[ 103  -77  -64   -4  -86   69   33 -118  -11   42  -34  -43  212   64
 -162   49   86   36  -61  -17  123  -44 -137  184    0  -57   13  -59
  108  -41  134    1   61   -1] : 1
[  58  -14  -48  -25  -26  -64  -33  -35   93   66   35 -112  182   63
 -136   49   48   -9  -94  -20   86   43   10  106   66  -50   17  -84
   70   81   17  -81  139   37] : 9
[ 131   33 -121   40   45  -69   63 -131   52  -31   74 -108  210   29
 -178   12   85   17 -161  -24   82   13   45  101   65  -23   99  -59
   14   78  100  -37  102  -82] : 9
[  19  -42  -79   18  -53   -9   59 -157  -50   40   97  -30  250    2
 -198  -36   59  -34 -101  -63   40  -11   30  115  -36   57   58  -24
   38   49  116 -109   80  -21] : 3
[  48  -48  322 -185  -13    6  -61  327  231 -113  -17  178   57  155
  221   52  234   27  537  -80   15 -187  -77  -95 -138 -419 -152    5
 -254  115 -142   16  273   19] : 6
[ -33   99  155 -107  -44  121  162  -17   81   88   72  233 -115  115
  173 -156  117  -17  215   -8   51  -46  -27 -106  -15 -176  -35 -143
  -23   30  -79  -40  -19   95] : 7
[  37 -121  -99   43 -106   44   61   35  185 -166 -127   56   82   74
 -434  -91   76  101 -128   54  227 -142 -106  110 -114  119   79   31
  107  -79   76  145   69  210] : 9
[  -5  -28   94 -312 -144  -62 -131   16 -101   -1  175  163  -54   85
  -71   68   44  -29  155  -60  -78 -107  -57  -23   22  -18  -85  -24
 -106   -7  -23  -62  -32 -119] : 3
[-202  282  -49   53   65 -132 -105  148  258  160   40 -169   18  178
  302   82   29 -368  383 -114 -186  428  215 -208  251 -120 -181 -216
 -141  164 -109 -143  -47  148] : 10
[  53  -67   85  -46   26  -49 -279  -17   17 -105  175  181   89   -3
  -41  143   23 -145 -236 -172  233 -123 -382  129   70  115  -19  -69
  -47   29   74  -41  129  -35] : 5
[-51 -72 -58  10 -73   1  64 -14 -80 -64  66 -93 -49   3 -54  20   7 -55
  -1  -8  23   9  40  20  39  40  73  32 -73  22  54  66  41 -35] : 9
[  26 -134 -198 -111  -31  -34  161  -17 -102  -89  -29 -109  -37    1
  -43  -44    3   -2   33   21 -184  -92  259  -10  -55  -58   47  161
   47  117   94  220  133  -93] : 6
[ -38  -93  174 -103  -83  -13 -130    2   93  -44  112  172  -17  151
  140   14   71  -78   94 -115   33  -53 -127  -46  -40  -73  -58  -65
  -14  120 -100  -28   62  118] : 7
[  93   68 -119 -134    0  -48  -40  -73   13   34   36  -20   83   55
 -220   29   -8  -92  -48    8   46    1   16  111   69   74   28 -104
  -36  115   46  -57   82  -95] : 9
[ 115 -102  191 -227  -65 -126  -79  -75  -18  -22  200  251   80  143
 -161  -30  156  -66  190  -73  -60  -84 -149    1    1 -103  -69  -91
   55   -5   67 -105   13 -144] : 6
[ -78  -50 -158    4 -117    8  -11   71  -97 -181   23 -165   -2   36
 -125    3  -62   -9  122   17   68   -4  -39   34   38  128  140   65
  -27   86   51  106  -41   28] : 4
[  66  -94  -61  -80 -139  -92 -161 -317 -150 -179  -39 -140  145   47
 -135  109   54  206  -33  -40  219  -90 -346  207   -7   49  239  -15
  -24  -11  104   29  -79 -140] : 5
[ -46 -112  -83  -90 -124   58   78 -112  -75   22   74  -94  130   10
 -386  -60   85 -163   71   55   -4  -74  -53    2   -5   57  -67  -51
   69  -41  134    7  -17 -101] : 1
[-249   77 -269 -194   47  216  286  -10 -151    7  231 -199  -73  -93
  -89   41  -99  -53    4  -25 -134   94  362 -214  -43  231   -7  203
   27  276   74  253   64 -167] : 5
[ -92  -59   44   77  -24 -104  -54   53  -60    2  127 -180 -140   47
  140   68  -66  -15  -42  -74   56   42    9 -113  150   49   85    1
  -94   15   -9   79  108  -32] : 4
[ 137   40  -90   92  121   21   55   87  384   54 -121   60  -24  118
  118  212  155  -90 -405 -280  246 -154 -131  -20   58 -147  -22  -41
  171  125   34  283  286   36] : 1
[-30 -64  39  59  49 -13 114 220 -26  66  20   9 180  28  44 -68  27 -31
   2 -30  63 -25 157  -7 -40 -63   6  90 -12  34  20  -2 244  16] : 10
[  39  -15 -128  -21  109  -71   12  107   46   30   45  -28  241   41
 -193  -39    7  -73 -157  -60   90   33   45  180   70   -1   -4  -48
   41   90   72 -136  200   48] : 2
[ -40  -21 -125  -96 -177  -45   65  211   43  -96  -11   61 -188  123
  -68    3   87   68 -109 -155  282    3   -4  -68  -59   42  275  114
   64  -17 -116  155  -81  161] : 2
[  39  109 -287   55  243 -172 -108  -63   29  -31  -89 -315  522  -36
   27 -176  136   71 -266   27  268  183  -19  138   57  -21  158  -24
  231  234   70  -53  225 -123] : 5
[ -89 -133   35   16 -106 -148  -94 -153   46 -114  143  -69    9   55
  -12  126   -3   -4  -87 -133   68   -2  -86  -28   63   55  150   69
   30   55   26  109   54   38] : 8
[-247 -203 -302   31   46  -77  771 -143 -184  -69  483 -343 -509 -301
 -482  -36 -190  445 -899 -116   77  -27  302 -175  -20  222  275  386
  103 -244  135  355   19  -43] : 6
[  60  -74 -189 -187  -58  209   -5 -136 -152 -229   49  175   92   60
 -401  -56   19   61   38  -11  267 -155 -359  297  -36  232  175  -16
  -29  -98  130   39  -29 -134] : 8
[ -91   29  -60   27  -68  -22  -10  -27  124  -18   31 -120   76  -12
  108  -11   70  -12  -43  -12   25  110   44  -99    9  -36   14   73
  142   86    1  161   68   54] : 3
[  91 -119  -72  -92 -269  148  -18 -210  -50 -148  -45  -12  117  137
 -282  -14  135  124  108   53  110 -197 -277  187   35  -41  101  -20
   79  -54  191  112 -135 -135] : 9
[ 140  -64  -87 -111 -219  120   10 -294  -73  -75   45   67  147  100
 -208   93   59   -4  -21  -54  111  -84 -263  220  -12   21   95  -75
  132   -6  154   79  -90  -48] : 0
[-105 -103   -3  -62  -71   13  -57 -168  -46 -140   40 -113   74   51
  -14   11  -45  -41   69   -1   87   50 -170   52   38   44  146   42
   52  141   40  113  -18  -19] : 2
[  55  -12   23  -25   70    6   30  122   97  190   16  -47   87    8
  -38   -6   27 -123 -112  -42   76   92  -26   41   66  -92 -126 -131
  147  -24   12  -59  203  110] : 4
[ -66  -82  -63  -68 -197 -180  -85  -19   79  -18  -30  -98    7   76
   69   77   41  -19  -95 -145  -37  -30   56  -28  -10  -99   60  111
   54  148    8  108   -5   58] : 10
[  21  -26   52 -106 -239  -11   81   98 -125  -97   66   73  -25  108
 -113  -76  156   -4  338   49   43 -166  -17  -84  -12 -104   99   -7
  -35  -50  -16   11 -127  -54] : 7
[  20    5  -34   91   43 -132  -68  -17  124   62   43  -14  264   38
 -134   -2   45  -72 -233  -43   62    9   40   59   60   23  -33  -79
  153   70   28 -122  127   77] : 0
[ 153  -89 -100 -159   -8   54  246   31 -117   -6  -39  -96   86   87
 -249 -223  110  169   79   96  -18  -11  219  126  -28 -160   91  -46
   63  -42   29  -50   96  -47] : 0
[   1   12    7  -63   55  -92  -39    9  118   55   43  -92  209   39
 -113    1   95 -115 -117  -76  153   71   31   98  129  -94   68 -117
   41  179   33 -149  162  108] : 1
[-111  -90  -75  -16 -103  -91  -27   22    6  -26   49 -100   42   52
  -40  -44  -67 -104   -5  -71   32   41   15   -8   61   33   96   68
   31   73   62   85   48  103] : 4
[ 168  -69  -60  -91  -28   97 -263  104   74   24  -18 -185  107  -39
   48  247   -1   96 -147    6  248  182 -314  181  -23   10  -57  -63
  300   81  -66   44  121  209] : 8
[  -5  168 -100  -91  107  -68    3  136  -41  110  -36  -34  300  -35
  -98  -12   67  -84 -160   -1   91   27  113   55   26  -22  -66  -50
   27  -24  -53 -130  144 -150] : 8
[ 102   22  -56   35   69 -172  -84   11   61    4  -40 -166  220  -36
 -231   62   76  -98  -60  -36   73  -22  -40   66  119  -32   28  -58
  -54  -32  138  -38  147 -119] : 4
[ 166  425 -644 -122  181  611  113  445  229  -20   34 -303  116   31
  254  406   83 -503 -156 -259  216  233   61  -79   70 -178 -150 -190
  -25  263 -354   65 -143  209] : 5
[-117 -155  -24 -153   26  -55 -235 -106   54 -105  131   40   77  184
  168   11  -16  -58 -196 -305   70   67 -167   37   -1   32    7   -2
   23  146  -69   48  117   47] : 1
[-112 -144   -3   44   36 -157  -51   -5   51  -47   45 -113 -157  -36
   51   41  -73 -107 -202 -126  -24   75   44  -32   45   73   22   50
   -7   82   18  120  173   83] : 0
[  82 -207  185 -121  -60  -75  -34    5 -144 -284  122  159 -160   85
 -230  -29   76  193  198    3  -11 -215 -190   67  -11   11   65  -26
  -93 -112   24  -36  -34  -93] : 2
[-120  -73  -94   59  -26   -2   60   92 -148  -30   38 -110  -93   -3
   44  133 -113   16  -26  -21   72   37   50  -14  -10  163   92  110
  -49  -10  -30  105   51   34] : 8
[ -23    1  108 -119  -96  103   -4   82   17  114   98   40 -157   -6
  -44   65   30 -133  263  102  -87   30   41  -68   57  -48 -150  -66
  -74 -115  -77  -35   78  -70] : 5
[ 126  -63   30  -76  -62 -121 -165 -139  134  -46   56   65   26   -5
 -152   68   42  -69  -71  -92   16  -27 -244  180   95  -48   -8 -101
  147   54  101  -31   68   14] : 9
[ 143    8 -108 -114 -151  142  -29  -36  -63  -29   46   37  102  148
 -155  164  140   21   95  -65  122 -158 -144  141   30    3   36  -69
  -76   -6   85   20   48 -211] : 4
[ -11  -91  180 -195  -99  -89 -115   53   -3  -82  122  148  -42  107
  -65   15   45    4  181  -55  -27  -47 -122  -30  -35  -49  -47  -31
   14   16  -97  -62  -28   19] : 7
[ 122  -51   43   92    8 -264 -129 -130  110 -103   -6   25  146  122
 -165   56  109  134 -174   -7  160 -245  -56   91   46   42  153  -81
  -77  183   79 -109  135    0] : 4
[  14  -63  189 -195 -168 -117 -298   26   40 -123  167  153    5  111
  -54   69   83 -140  164  -98   21  -94 -212    6   35  -28  -36 -104
  -47  120  -91 -114   -3  -35] : 0
[  19  -17  -18  -66  -58   79  -72 -104   80    6    3   30   43   15
  -77   46   48  -25 -103  -45   98   -3 -257  136   17  -11  -56  -70
  103  -20   27    4   11  -44] : 10
[ 133 -115   -8 -155  -64   60   76 -204 -157  -90   11  -24  -46  -71
 -259   57   84  126  -45   32   18  -92 -168  184  -12  -23   62  -17
   68  -87  133   42  -42 -194] : 0
[  33  -55 -106    6   33 -122  -48  -16   19   -2   46 -106  251  -23
 -143 -119   40 -104 -225  -78   53   51   19  144   72  -23   30  -49
  114   46   96  -84  191   25] : 4
[-389 -279  258  185  -84   24 -159 -103   30   78   87   19  -82   66
  325   34 -198   94 -134   80  -35  113  -98  -81  -70  147 -191   54
  144  -74 -212  -27   54  334] : 5
[  71  -28  -43 -129  -88   31 -120 -126  -23  -68   28  -20   32   19
 -129   81   70    3  -55  -46  114  -46 -267  177   48   -3   -1  -89
    2    4   92   -7    4 -101] : 5
[  36 -122  181 -192 -119    7  -21   35   -3  -52  117  162  -37   91
 -103    6  104  -25  187 -101  -12 -103 -107  -31  -72  -92  -54  -32
  -52  -36  -16  -13   19  -12] : 9
[  41 -120  -11 -109  -50    3  -71 -235  -32  -69   77   38  104   13
 -201  103   24   18 -148 -102  101  -42 -291  212   39   41   60  -26
   71  -34  136  -10   -6  -65] : 4
[ 137  -76  -71 -141 -188   25   24 -248 -132  -46   30   44    1   54
 -316   98  114  -38  -10  -32   82 -118 -248  182    8   30   79  -51
  -32 -110  177   46  -94 -251] : 7
[ -87  -60   26   42   -9 -135  -79   72   68    4   -8   11   87   78
   -2  -11  -50  -52  -53  -70   26   27   14  -15   32   49   22   38
   91   51    2   22   93  107] : 4
[ -48  -48  219 -122   -2 -130 -144   53  136   42  110  156  -26   79
   39   39   87  -90  102 -100  -53  -25  -59 -100   29  -93 -155  -82
  -30    2  -72  -81   98   34] : 9
[  15  -64  302  -82  -54 -109 -144  -20  123  -53  206  204   70  153
  117  -22  101  -54   97  -87   33  -80 -106  -62   46 -150    2 -118
   42  218  -83 -164   29  135] : 2
[  26  -61    6  -68  -34  -19 -102 -136    2   -3   47   52  157   80
  -33   62   12  -78 -175 -177  128   37 -200  128   50   14   80  -30
   89   16   72   -1    7    7] : 3
[ -32   35  -62  152  168  -89   97    9  111   33  -44  -68   25    8
   39 -172  -33   43 -126  -14  117   60   65   76  115   -2  151   -6
   93  147   80    1  223    5] : 5
[ 333  -56  319  110 -178   -7    6 -183   96  -22   52  332 -272   45
   53  -72  107   -7  196  -52  -25 -116 -266  128   22 -169   88 -240
  117 -118   16  -85   24   29] : 10
[ -96  -79  -44  -52  -20  -90    3    8   -7 -136  103  -23   37   43
 -153   -2  -13   51   11  -35   46  -78  -38  -10   36   46   77   95
  -16    8   30   59   27  -50] : 5
[ -19    2   24  -11  104  -12  -29  -10  124   69  105  -29  241   10
  -63  -30   79  -32 -167  -37   11   -2   78  -12   53  -70 -109  -77
  112   85  -20 -132  150   53] : 1
[  41  -70 -119  -71  -21  132   72 -145  -89 -145    3  -82   36  -54
 -187   81   57  -28 -116   45  158  -72 -254  180   12   18   84  -14
   80   29   54   78  -44 -159] : 0
[ -93  -56  -32   48  -90  -90  -33  -99   -8  -81    6 -179  -24   -1
  -41  -25  -38    9   47  -51  -34  -20   60    2   76   14  153   77
 -122   84   87   67   33  -84] : 0
[  -7  -71  -15   32  -64  -14  133   99  -39  -56   46   -2  -51  -14
 -158    0   79 -118   71  -97  -32  -59   66   31   44  -30   51   15
  -40  -38   90    2   59  -16] : 3
